Below is a small trained network, with its code and all its weights. Each question gives an input and a target symbol and asks what happens when units are switched off, that is, made to give their printed mean instead of their output.

import numpy as np


def w(rows, s, z=0):
    codes = np.array(rows[::2]) - 128.0
    scale = np.full(codes.shape[1], s)
    scale[-1] = z or s
    return codes * scale


def softmax(a):
    e = np.exp(a - a.max(-1, keepdims=True))
    return e / e.sum(-1, keepdims=True)


def log_softmax(a):
    a = a - a.max(-1, keepdims=True)
    return a - np.log(np.exp(a).sum(-1, keepdims=True))


def net(x, mask):
    ids = ['ΔΘΛΦβγεζημπτω'.index(c) for c in x.split()]
    T = len(ids)
    res = E[ids] + P[:T]
    u = 0
    for l in range(3):
        r = res
        for j in range(2):
            rows = slice(4 * j, 4 * j + 4)
            q, k, v = (r @ M[l][rows].T for M in (Q, K, V))
            z = softmax(np.where(np.tri(T) > 0, q @ k.T / 4**0.5, -1e9)) @ v
            o = O[l][rows]
            res = res + np.where(mask[u + j], z, o[:, -1]) @ o[:, :-1]
        u += 2
    return log_softmax(res[-1] @ U[:, :-1].T + U[:, -1])


Q, K, V, O = {}, {}, {}, {}
E = w([
[89,198,118,104,147,169],'Δ',
[118,80,148,136,133,57],'Θ',
[145,125,182,237,104,128],'Λ',
[69,73,6,212,115,114],'Φ',
[157,101,142,110,187,157],'β',
[149,164,182,110,66,79],'γ',
[111,85,174,65,144,119],'ε',
[148,158,196,160,176,114],'ζ',
[150,175,66,150,57,171],'η',
[71,148,209,112,120,121],'μ',
[117,125,98,141,208,72],'π',
[72,144,107,169,59,191],'τ',
[214,126,117,143,116,69],'ω',
],0.019)
P = w([
[102,81,54,127,125,171],'0',
[124,15,73,217,181,169],'1',
[138,1,137,183,193,152],'2',
[183,127,70,116,146,167],'3',
[194,162,67,100,114,191],'4',
[215,225,46,48,72,172],'5',
[171,155,85,91,105,173],'6',
],0.004)
Q[0] = w([
[113,82,116,155,179,74],'L0H0',
[126,190,120,95,151,134],'L0H0',
[123,144,142,105,93,89],'L0H0',
[56,107,119,106,137,143],'L0H0',
[116,85,139,163,94,178],'L0H1',
[149,97,161,114,166,174],'L0H1',
[112,2,103,142,88,185],'L0H1',
[112,205,71,135,152,91],'L0H1',
],0.0096)
K[0] = w([
[103,186,109,99,98,152],'L0H0',
[155,81,196,168,165,89],'L0H0',
[142,105,55,117,181,254],'L0H0',
[145,114,85,129,81,132],'L0H0',
[124,97,99,101,144,153],'L0H1',
[67,103,133,120,148,133],'L0H1',
[135,164,147,119,141,154],'L0H1',
[169,129,146,94,113,194],'L0H1',
],0.0089)
V[0] = w([
[133,208,137,96,161,24],'L0H0',
[2,154,152,103,100,55],'L0H0',
[168,29,73,212,146,173],'L0H0',
[145,4,105,117,165,147],'L0H0',
[161,64,99,51,37,149],'L0H1',
[181,245,61,191,63,155],'L0H1',
[215,229,139,116,197,94],'L0H1',
[209,151,186,199,77,79],'L0H1',
],0.0064)
O[0] = w([
[141,102,206,135,172,109,104],'L0H0',
[188,138,164,185,64,76,111],'L0H0',
[66,134,62,77,118,92,253],'L0H0',
[12,89,168,116,28,159,190],'L0H0',
[148,117,133,123,78,190,48],'L0H1',
[126,2,135,167,218,95,116],'L0H1',
[41,59,181,103,172,178,108],'L0H1',
[124,55,203,153,110,73,168],'L0H1',
],0.0049,0.0023)
Q[1] = w([
[83,35,187,173,153,59],'L1H0',
[55,91,105,94,31,82],'L1H0',
[115,77,27,134,116,122],'L1H0',
[96,148,163,216,85,184],'L1H0',
[214,180,87,202,147,67],'L1H1',
[86,70,234,88,91,163],'L1H1',
[251,92,2,131,124,90],'L1H1',
[183,46,97,173,31,124],'L1H1',
],0.0078)
K[1] = w([
[62,95,142,129,178,85],'L1H0',
[94,115,113,89,113,143],'L1H0',
[68,138,45,174,63,138],'L1H0',
[110,144,155,225,64,166],'L1H0',
[167,142,57,96,171,68],'L1H1',
[96,1,131,102,17,246],'L1H1',
[208,155,100,194,156,34],'L1H1',
[176,109,133,161,104,102],'L1H1',
],0.0094)
V[1] = w([
[17,217,108,124,83,198],'L1H0',
[96,194,230,134,98,253],'L1H0',
[85,224,87,91,129,9],'L1H0',
[119,74,237,168,204,61],'L1H0',
[99,214,70,49,218,167],'L1H1',
[63,83,177,51,63,255],'L1H1',
[135,247,105,187,208,18],'L1H1',
[193,85,157,89,132,189],'L1H1',
],0.0057)
O[1] = w([
[74,108,72,207,135,68,134],'L1H0',
[124,221,77,184,130,110,5],'L1H0',
[40,94,174,163,97,142,163],'L1H0',
[95,217,170,103,131,118,154],'L1H0',
[73,156,133,175,107,228,124],'L1H1',
[96,253,33,145,98,77,1],'L1H1',
[83,80,224,214,120,183,243],'L1H1',
[201,191,85,83,157,147,45],'L1H1',
],0.0066,0.0022)
Q[2] = w([
[77,190,158,196,244,115],'L2H0',
[140,104,249,112,90,249],'L2H0',
[14,140,181,85,28,243],'L2H0',
[57,9,169,245,102,73],'L2H0',
[113,124,139,132,175,26],'L2H1',
[85,151,190,201,198,107],'L2H1',
[195,117,32,156,229,179],'L2H1',
[135,186,199,123,103,252],'L2H1',
],0.0045)
K[2] = w([
[171,127,40,163,192,100],'L2H0',
[254,104,102,188,38,100],'L2H0',
[255,138,140,207,29,85],'L2H0',
[111,163,184,64,161,190],'L2H0',
[69,194,24,100,124,214],'L2H1',
[155,143,97,127,88,107],'L2H1',
[108,132,90,122,240,189],'L2H1',
[107,83,116,165,76,184],'L2H1',
],0.0059)
V[2] = w([
[139,118,159,210,129,99],'L2H0',
[138,163,183,57,111,114],'L2H0',
[137,100,121,168,144,203],'L2H0',
[173,87,151,113,10,226],'L2H0',
[117,77,120,28,92,137],'L2H1',
[103,102,176,81,15,47],'L2H1',
[84,213,247,102,65,39],'L2H1',
[194,183,147,161,2,72],'L2H1',
],0.0058)
O[2] = w([
[174,85,161,170,99,121,250],'L2H0',
[169,112,116,133,174,54,94],'L2H0',
[111,166,182,158,111,125,167],'L2H0',
[174,184,2,95,81,54,150],'L2H0',
[114,134,81,84,145,65,126],'L2H1',
[119,83,112,153,115,51,223],'L2H1',
[94,112,173,150,146,62,151],'L2H1',
[159,94,44,195,124,102,56],'L2H1',
],0.0078,0.0018)
U = w([
[145,232,186,177,167,144,136],'Δ',
[102,141,132,152,52,20,54],'Θ',
[89,92,141,124,100,69,168],'Λ',
[48,63,85,129,105,124,3],'Φ',
[39,194,92,153,167,160,105],'β',
[215,92,127,112,135,94,75],'γ',
[86,165,61,213,123,102,230],'ε',
[58,114,153,156,211,135,186],'ζ',
[172,135,75,79,205,192,141],'η',
[177,162,148,254,117,107,123],'μ',
[8,167,194,153,38,92,146],'π',
[175,109,97,156,66,167,155],'τ',
[87,145,71,44,163,73,214],'ω',
],0.0077,0.0051)

Each question gives the input, a string of symbols that net reads in full, and the target symbol t.
The units are the heads (4 rows each of Q, K, V and O). Each row of codes is followed by its name. A weight is (code - 128) times the scale printed after its matrix; where a second scale follows, it is the last column's (O and U).
mask holds one flag per head, layer by layer. A switched-off head (its flag False) gives its mean, the last column of its rows in O, instead of its output. The means were averaged over made-up inputs and are rounded, as every weight is.
A unit's drop is (log p(t) with every unit on - log p(t) with that unit switched off) / (log p(t) with every unit on - log p(t) with every unit switched off).
The circuit of an input: a set's keep is (log p(t) with only the set's units on - log p(t) with every unit switched off) / (log p(t) with every unit on - log p(t) with every unit switched off). Starting from all 6 units, units are removed one at a time, each time the one whose removal leaves the highest keep (on an exact tie, the one counted first), for as long as the keep stays at least 0.8.
circuit, biggest first: the units of the circuit, biggest drop first
unit that matters most: the unit with the biggest drop
heads that matter: for each layer, one digit per head in row order, 1 if its drop is at least 0.15 and else 0, layers parted by /
drop when u is switched off: that unit's drop, to one decimal
input π ζ ζ π ε, target π: heads that matter => 01 / 10 / 11
input η γ η π ω ζ, target η: circuit, biggest first => (L0H1 L2H1 L1H0 L0H0)
input η Λ ε Θ ω Δ τ, target ε: circuit, biggest first => (L1H0 L1H1)
input Λ ζ ζ ζ ω π, target ζ: heads that matter => 01 / 00 / 00
input Θ ε ε τ ζ, target ε: unit that matters most => L0H1
input ε ε π, target ε: circuit, biggest first => (L0H1 L0H0 L1H0)
input ζ π ε, target ω: heads that matter => 10 / 11 / 00
input ε ε ζ ω Δ, target ε: circuit, biggest first => (L0H1 L2H1 L1H1 L1H0)
input ε ζ π Φ, target Φ: circuit, biggest first => (L1H0 L0H0)
input γ ε β τ, target ε: circuit, biggest first => (L1H0 L1H1)
input μ γ γ, target μ: circuit, biggest first => (L0H0 L2H1)
input Δ π π π π β ζ, target Δ: circuit, biggest first => (L2H1 L1H1 L0H1)
input η ω Φ π, target η: circuit, biggest first => (L2H1 L1H0 L0H1)
input ω γ Δ, target ω: circuit, biggest first => (L1H0 L2H0 L0H1 L2H1)
input Φ γ π Θ η ε γ, target Θ: unit that matters most => L2H1
input π π ζ Θ ζ γ γ, target Θ: circuit, biggest first => (L2H1 L2H0 L1H0)
input ω ε Λ γ, target ω: circuit, biggest first => (L1H1 L2H0 L0H0)
input ε γ γ Λ ω, target γ: drop when L1H1 is switched off => 0.7
input ω Λ γ π τ ω, target γ: drop when L0H1 is switched off => 0.4
input π Δ ε γ π, target ζ: drop when L0H1 is switched off => 0.0
input β ε Δ, target β: unit that matters most => L1H1
